Below is a small trained network, with its code and all its weights. Each question gives an input and a class and asks what happens when units are switched off, that is, made to give their printed mean instead of their output.

import numpy as np


def w(rows, s, z=0):
    codes = np.array(rows[::2]) - 128.0
    scale = np.full(codes.shape[1], s)
    scale[-1] = z or s
    return codes * scale


def norm(h):
    return h / np.sqrt((h * h).mean(-1, keepdims=True) + 1e-5)


def f(y):
    return np.maximum(y, 0)


def log_softmax(a):
    a = a - a.max(-1, keepdims=True)
    return a - np.log(np.exp(a).sum(-1, keepdims=True))


def net(x, mask):
    res = np.array(x, float).reshape(1, 5) / 4 @ E
    u = 0
    for l in range(3):
        y = f(norm(res) @ A[l][:, :-1].T + A[l][:, -1])
        res = res + np.where(mask[u : u + 7], y, B[l][:, -1]) @ B[l][:, :-1]
        u += 7
    return log_softmax(norm(res)[-1] @ U[:, :-1].T + U[:, -1])


A, B = {}, {}
E = w([
[2,119,111],'x0',
[129,123,122],'x1',
[148,233,226],'x2',
[123,132,132],'x3',
[127,255,24],'x4',
],0.0086)
A[0] = w([
[113,45,150,5],'L0N1',
[138,88,150,119],'L0N2',
[140,220,137,35],'L0N3',
[128,142,250,193],'L0N4',
[175,159,80,106],'L0N5',
[191,166,189,107],'L0N6',
[56,89,198,95],'L0N7',
],0.015,0.0023)
B[0] = w([
[89,91,211,210],'L0N1',
[142,70,131,182],'L0N2',
[29,246,181,221],'L0N3',
[249,50,36,253],'L0N4',
[144,178,81,195],'L0N5',
[219,164,53,228],'L0N6',
[109,27,172,220],'L0N7',
],0.016,0.0064)
A[1] = w([
[119,192,143,112],'L1N1',
[68,110,185,251],'L1N2',
[193,120,31,160],'L1N3',
[8,109,74,213],'L1N4',
[231,104,189,99],'L1N5',
[159,19,119,172],'L1N6',
[139,106,141,116],'L1N7',
],0.018,0.0023)
B[1] = w([
[80,36,205,171],'L1N1',
[111,66,203,181],'L1N2',
[4,152,150,224],'L1N3',
[216,80,24,193],'L1N4',
[219,175,41,195],'L1N5',
[106,220,207,250],'L1N6',
[118,150,146,153],'L1N7',
],0.021,0.012)
A[2] = w([
[136,120,99,102],'L2N1',
[34,141,132,70],'L2N2',
[50,71,146,116],'L2N3',
[97,112,52,32],'L2N4',
[163,101,151,102],'L2N5',
[47,247,132,4],'L2N6',
[14,73,113,170],'L2N7',
],0.014,0.0034)
B[2] = w([
[150,143,110,140],'L2N1',
[199,17,146,193],'L2N2',
[75,74,129,189],'L2N3',
[226,128,82,157],'L2N4',
[27,219,105,156],'L2N5',
[125,89,249,254],'L2N6',
[59,91,26,214],'L2N7',
],0.019,0.0081)
U = w([
[140,147,254,56],'0',
[56,15,161,127],'1',
[178,129,42,255],'2',
],0.016,0.00093)

Each question gives the input, the list of numbers given to net, and the class t.
The units are the neurons (one row each of A and B). Each row of codes is followed by its name. A weight is (code - 128) times the scale printed after its matrix; where a second scale follows, it is the last column's (A, B and U).
mask holds one flag per neuron, layer by layer. A switched-off neuron (its flag False) gives its mean, the last column of its row in B, instead of its output. The means were averaged over made-up inputs and are rounded, as every weight is.
A unit's drop is (log p(t) with every unit on - log p(t) with that unit switched off) / (log p(t) with every unit on - log p(t) with every unit switched off).
The circuit of an input: a set's keep is (log p(t) with only the set's units on - log p(t) with every unit switched off) / (log p(t) with every unit on - log p(t) with every unit switched off). Starting from the 12 units with the biggest drops (on a tie, the unit counted first), units are removed one at a time, each time the one whose removal leaves the highest keep (on an exact tie, the one counted first), for as long as the keep stays at least 0.8.
units of the circuit, in order: the units of the circuit, biggest drop first
most important unit: the unit with the biggest drop
top k neurons: the k neurons with the biggest drops, biggest first
top k neurons in layer l: the k neurons of layer l with the biggest drops, biggest first
input [8,-2,4,-2,-2], class 0: most important unit	L1N6
input [4,-3,5,7,1], class 1: top 2 neurons	L0N3, L1N6
input [7,5,2,6,-7], class 0: top 2 neurons	L1N6, L1N3
input [3,6,-1,4,1], class 2: top 3 neurons in layer 0	L0N4, L0N6, L0N1
input [-8,2,0,-4,7], class 1: top 2 neurons	L1N1, L1N5
input [4,7,7,8,2], class 1: top 2 neurons	L1N1, L1N6
input [6,2,2,-3,-3], class 0: top 3 neurons	L1N6, L1N3, L0N4
input [1,6,-7,-2,2], class 2: top 2 neurons in layer 0	L0N4, L0N6
input [4,-5,8,1,3], class 1: top 3 neurons in layer 1	L1N1, L1N6, L1N5
input [-1,2,3,-8,-1], class 2: top 2 neurons	L0N4, L0N6
input [-3,-3,8,-3,-1], class 2: top 2 neurons	L0N4, L1N6
input [-7,5,2,5,-1], class 2: top 3 neurons	L1N5, L0N6, L1N6
input [-2,0,0,2,5], class 1: top 3 neurons	L1N1, L1N5, L1N6
input [0,3,-3,-6,-5], class 0: units of the circuit, in order	L1N6
input [1,-8,-3,-3,2], class 2: top 4 neurons	L0N4, L0N6, L1N6, L1N4
input [0,7,-4,3,-4], class 0: top 3 neurons in layer 1	L1N6, L1N3, L1N1
input [3,0,2,-6,-7], class 0: top 4 neurons in layer 1	L1N6, L1N5, L1N3, L1N1
input [-7,4,0,8,6], class 1: top 2 neurons in layer 1	L1N1, L1N5
input [2,-5,-4,3,5], class 2: top 2 neurons in layer 1	L1N4, L1N6
input [-8,5,5,5,-7], class 2: units of the circuit, in order	L1N5
